Below are the code and all the weights of a small trained network. Each question names an input and a target symbol and asks about switching units off, where a switched-off unit gives its printed mean instead of its output.

import numpy as np


def w(rows, s, z=0):
    codes = np.array(rows[::2]) - 128.0
    scale = np.full(codes.shape[1], s)
    scale[-1] = z or s
    return codes * scale


def f(y):
    return np.maximum(y, 0)


def softmax(a):
    e = np.exp(a - a.max(-1, keepdims=True))
    return e / e.sum(-1, keepdims=True)


def log_softmax(a):
    a = a - a.max(-1, keepdims=True)
    return a - np.log(np.exp(a).sum(-1, keepdims=True))


def net(x, mask):
    ids = ['γελπτψ'.index(c) for c in x.split()]
    T = len(ids)
    res = E[ids] + P[:T]
    u = 0
    for l in range(3):
        r = res
        for j in range(3):
            rows = slice(3 * j, 3 * j + 3)
            q, k, v = (r @ M[l][rows].T for M in (Q, K, V))
            z = softmax(np.where(np.tri(T) > 0, q @ k.T / 3**0.5, -1e9)) @ v
            o = O[l][rows]
            res = res + np.where(mask[u + j], z, o[:, -1]) @ o[:, :-1]
        u += 3
        y = f(res @ A[l][:, :-1].T + A[l][:, -1])
        res = res + np.where(mask[u : u + 4], y, B[l][:, -1]) @ B[l][:, :-1]
        u += 4
    return log_softmax(res[-1] @ U[:, :-1].T + U[:, -1])


Q, K, V, O, A, B = {}, {}, {}, {}, {}, {}
E = w([
[36,179,109,114,150,135],'γ',
[27,237,53,91,132,37],'ε',
[115,167,126,135,188,164],'λ',
[180,185,26,159,187,182],'π',
[125,144,250,48,171,27],'τ',
[75,202,105,146,25,129],'ψ',
],0.014)
P = w([
[97,109,110,144,175,85],'0',
[84,92,157,51,45,208],'1',
[138,148,134,159,131,160],'2',
[111,3,94,127,123,146],'3',
[122,124,139,51,82,123],'4',
[135,185,125,164,115,151],'5',
[120,10,93,111,142,153],'6',
[165,140,140,43,82,71],'7',
[132,233,135,164,86,122],'8',
[124,20,138,64,104,105],'9',
[157,130,159,74,91,57],'10',
],0.012)
Q[0] = w([
[201,78,2,141,94,118],'L0H1',
[166,225,148,42,123,45],'L0H1',
[142,63,153,78,185,181],'L0H1',
[169,46,129,73,235,87],'L0H2',
[121,20,52,63,67,150],'L0H2',
[45,222,164,172,129,126],'L0H2',
[141,146,174,239,52,170],'L0H3',
[112,187,154,100,4,160],'L0H3',
[210,191,185,77,81,247],'L0H3',
],0.0074)
K[0] = w([
[127,116,62,109,177,166],'L0H1',
[77,79,203,111,172,121],'L0H1',
[116,42,127,130,193,101],'L0H1',
[188,229,11,148,186,228],'L0H2',
[48,137,67,172,132,147],'L0H2',
[202,151,228,63,2,103],'L0H2',
[48,95,80,146,53,164],'L0H3',
[46,136,108,224,143,130],'L0H3',
[124,98,68,97,193,155],'L0H3',
],0.008)
V[0] = w([
[50,109,103,69,191,254],'L0H1',
[167,130,113,164,54,116],'L0H1',
[168,219,3,167,113,93],'L0H1',
[78,152,221,204,210,59],'L0H2',
[39,116,198,208,134,118],'L0H2',
[119,46,178,104,69,49],'L0H2',
[44,155,52,88,107,226],'L0H3',
[134,157,92,116,242,150],'L0H3',
[81,67,92,161,140,157],'L0H3',
],0.0062)
O[0] = w([
[132,63,141,148,132,159,212],'L0H1',
[90,79,80,123,255,119,60],'L0H1',
[157,100,203,152,98,95,181],'L0H1',
[124,123,53,111,118,177,124],'L0H2',
[124,152,77,152,101,208,65],'L0H2',
[96,137,142,120,96,165,17],'L0H2',
[133,154,204,198,102,61,188],'L0H3',
[87,190,118,90,91,176,254],'L0H3',
[75,149,135,148,63,126,105],'L0H3',
],0.0082,0.004)
A[0] = w([
[74,119,222,9,165,63,154],'L0N1',
[255,63,178,75,92,177,248],'L0N2',
[126,188,100,237,156,102,40],'L0N3',
[10,84,88,74,132,87,93],'L0N4',
],0.0073,0.0015)
B[0] = w([
[99,119,50,136,137,251,255],'L0N1',
[85,107,191,118,123,200,207],'L0N2',
[226,95,142,173,62,97,186],'L0N3',
[255,66,224,200,168,166,183],'L0N4',
],0.0084,0.0064)
Q[1] = w([
[128,125,129,193,127,157],'L1H1',
[114,118,90,137,162,114],'L1H1',
[128,157,149,118,97,143],'L1H1',
[198,87,104,187,127,140],'L1H2',
[136,108,117,47,90,144],'L1H2',
[202,169,112,103,147,178],'L1H2',
[119,119,126,146,92,169],'L1H3',
[113,86,58,143,146,65],'L1H3',
[147,5,159,136,65,139],'L1H3',
],0.012)
K[1] = w([
[99,158,112,167,172,66],'L1H1',
[161,112,72,220,100,188],'L1H1',
[122,124,167,79,76,75],'L1H1',
[90,55,8,160,46,89],'L1H2',
[92,244,132,136,150,42],'L1H2',
[175,202,7,132,97,172],'L1H2',
[96,158,150,72,75,128],'L1H3',
[23,189,53,152,120,122],'L1H3',
[2,220,152,109,62,33],'L1H3',
],0.0082)
V[1] = w([
[165,137,191,94,120,189],'L1H1',
[143,130,122,235,79,168],'L1H1',
[99,67,171,197,103,162],'L1H1',
[103,141,219,94,146,109],'L1H2',
[212,98,106,77,117,98],'L1H2',
[163,133,113,149,90,114],'L1H2',
[176,134,132,137,96,148],'L1H3',
[118,119,78,128,97,124],'L1H3',
[126,138,116,100,2,130],'L1H3',
],0.0099)
O[1] = w([
[122,133,207,125,99,117,236],'L1H1',
[163,194,151,64,156,161,255],'L1H1',
[61,142,209,170,118,175,178],'L1H1',
[123,104,54,146,155,94,44],'L1H2',
[65,78,101,191,118,198,101],'L1H2',
[117,135,166,37,74,69,185],'L1H2',
[36,155,99,158,185,45,197],'L1H3',
[147,78,38,212,132,105,107],'L1H3',
[1,79,95,169,160,159,129],'L1H3',
],0.0064)
A[1] = w([
[66,60,83,235,64,92,101],'L1N1',
[187,99,182,184,88,75,66],'L1N2',
[50,254,72,115,59,179,2],'L1N3',
[189,202,40,146,26,151,130],'L1N4',
],0.0059,0.0012)
B[1] = w([
[27,55,58,43,145,97,143],'L1N1',
[230,120,1,152,150,103,177],'L1N2',
[71,175,51,159,193,76,253],'L1N3',
[103,168,55,165,149,156,237],'L1N4',
],0.009,0.0059)
Q[2] = w([
[189,74,127,221,150,116],'L2H1',
[172,213,149,144,113,27],'L2H1',
[181,169,48,254,134,82],'L2H1',
[164,140,183,167,144,188],'L2H2',
[183,141,106,183,94,17],'L2H2',
[116,97,111,149,201,168],'L2H2',
[10,174,105,128,14,74],'L2H3',
[128,168,183,158,179,155],'L2H3',
[179,153,159,153,85,120],'L2H3',
],0.0082)
K[2] = w([
[108,119,50,63,172,128],'L2H1',
[93,74,162,18,200,83],'L2H1',
[148,58,108,94,229,128],'L2H1',
[113,183,150,161,132,41],'L2H2',
[117,61,175,142,183,177],'L2H2',
[99,213,124,121,40,145],'L2H2',
[104,84,174,186,122,70],'L2H3',
[183,166,188,76,1,106],'L2H3',
[129,128,144,240,153,168],'L2H3',
],0.0086)
V[2] = w([
[160,178,65,154,110,130],'L2H1',
[78,139,141,221,89,144],'L2H1',
[116,121,95,84,135,199],'L2H1',
[102,114,140,150,127,166],'L2H2',
[214,166,108,138,255,171],'L2H2',
[79,75,92,50,165,55],'L2H2',
[195,130,159,82,167,153],'L2H3',
[126,119,174,94,163,105],'L2H3',
[53,147,93,46,159,119],'L2H3',
],0.0087)
O[2] = w([
[136,73,61,220,75,111,181],'L2H1',
[54,85,155,186,117,58,165],'L2H1',
[231,245,114,19,154,147,170],'L2H1',
[122,41,104,187,72,37,135],'L2H2',
[154,137,217,147,107,169,255],'L2H2',
[127,107,108,90,49,190,45],'L2H2',
[185,181,82,91,99,222,153],'L2H3',
[205,147,209,29,96,97,103],'L2H3',
[107,195,133,31,3,190,159],'L2H3',
],0.0051,0.0095)
A[2] = w([
[172,39,142,102,107,229,5],'L2N1',
[254,213,132,144,174,101,226],'L2N2',
[147,166,34,59,221,19,108],'L2N3',
[151,178,154,23,128,217,6],'L2N4',
],0.0085,0.0028)
B[2] = w([
[173,119,148,6,143,60,158],'L2N1',
[98,77,167,52,170,156,251],'L2N2',
[104,91,136,170,191,133,178],'L2N3',
[73,137,127,255,128,56,215],'L2N4',
],0.0085,0.019)
U = w([
[105,188,102,106,134,230,140],'γ',
[160,201,185,125,82,106,131],'ε',
[173,145,193,10,100,93,246],'λ',
[175,143,93,139,123,87,66],'π',
[118,89,78,87,140,98,4],'τ',
[217,88,135,206,145,175,150],'ψ',
],0.011,0.0044)

Each question gives the input, a string of symbols that net reads in full, and the target symbol t.
The units are the heads (3 rows each of Q, K, V and O) and the neurons (one row each of A and B). Each row of codes is followed by its name. A weight is (code - 128) times the scale printed after its matrix; where a second scale follows, it is the last column's (O, A, B and U).
mask holds one flag per unit, layer by layer, with each layer's heads first. A switched-off unit (its flag False) gives its mean, the last column of its rows in O or B, instead of its output. The means were averaged over made-up inputs and are rounded, as every weight is.
A unit's drop is (log p(t) with every unit on - log p(t) with that unit switched off) / (log p(t) with every unit on - log p(t) with every unit switched off).
The circuit of an input: a set's keep is (log p(t) with only the set's units on - log p(t) with every unit switched off) / (log p(t) with every unit on - log p(t) with every unit switched off). Starting from the 12 units with the biggest drops (on a tie, the unit counted first), units are removed one at a time, each time the one whose removal leaves the highest keep (on an exact tie, the one counted first), for as long as the keep stays at least 0.8.
units of the circuit, in order: the units of the circuit, biggest drop first
unit that matters most: the unit with the biggest drop
top k neurons: the k neurons with the biggest drops, biggest first
top k neurons in layer l: the k neurons of layer l with the biggest drops, biggest first
heads that matter: for each layer, one digit per head in row order, 1 if its drop is at least 0.15 and else 0, layers parted by /
input π τ ψ τ, target τ: units of the circuit, in order -> L1H3, L0H2
input λ ε π π λ γ γ λ τ π, target λ: unit that matters most -> L1N3
input γ τ π γ π π π π τ λ, target λ: units of the circuit, in order -> L2N1, L1N3, L1N4
input π π π π ψ λ λ, target τ: units of the circuit, in order -> L1H3, L2H2
input π π π τ τ ψ γ, target τ: heads that matter -> 010 / 001 / 100
input γ π λ π λ, target ε: top 2 neurons -> L2N2, L2N3
input γ π π ψ π π γ π τ γ, target λ: top 2 neurons in layer 2 -> L2N1, L2N4
input π π γ ψ π λ π π π, target ψ: units of the circuit, in order -> L0N3, L2H3
input π π τ π τ λ τ τ ψ, target γ: top 3 neurons -> L1N4, L2N2, L1N3
input γ π π γ π τ π π λ ψ, target τ: units of the circuit, in order -> L1H3, L1N1, L0N1
input λ ε π γ ψ π π λ π, target ψ: units of the circuit, in order -> L0N3, L2H3
input τ τ τ γ, target λ: heads that matter -> 001 / 000 / 000
input γ π λ π π ψ, target π: top 2 neurons in layer 0 -> L0N1, L0N3
input π τ γ τ ψ π π τ λ ε π, target λ: unit that matters most -> L2N2
input λ τ π π λ, target ε: top 2 neurons -> L2N4, L1N2
input τ π τ π ε τ π λ ψ, target γ: heads that matter -> 010 / 000 / 100
input τ λ π π τ, target ε: top 3 neurons -> L0N1, L2N4, L2N2
input π π ε, target τ: top 3 neurons -> L0N2, L2N3, L2N4
input π γ γ, target ε: units of the circuit, in order -> L0H3, L2N2
input λ τ λ τ π π ψ λ π π ε, target γ: unit that matters most -> L0H1
input π τ γ π π τ ε, target λ: top 2 neurons -> L2N1, L0N4
input γ π τ λ π λ ε τ, target ε: heads that matter -> 101 / 000 / 001
input π τ τ τ γ π ε π ψ π, target τ: top 3 neurons -> L1N1, L0N3, L0N1
input γ π τ ε, target λ: top 3 neurons -> L0N4, L1N3, L2N4
input π τ τ τ τ π τ λ, target γ: heads that matter -> 100 / 010 / 001
input ψ π π λ π π ψ π ψ τ, target τ: heads that matter -> 000 / 001 / 010
input τ π π λ π τ π π π λ, target ψ: heads that matter -> 000 / 000 / 110
input τ λ τ γ ε, target γ: units of the circuit, in order -> L0H2
input τ τ τ π π, target ε: units of the circuit, in order -> L2N4, L2H3, L1H3
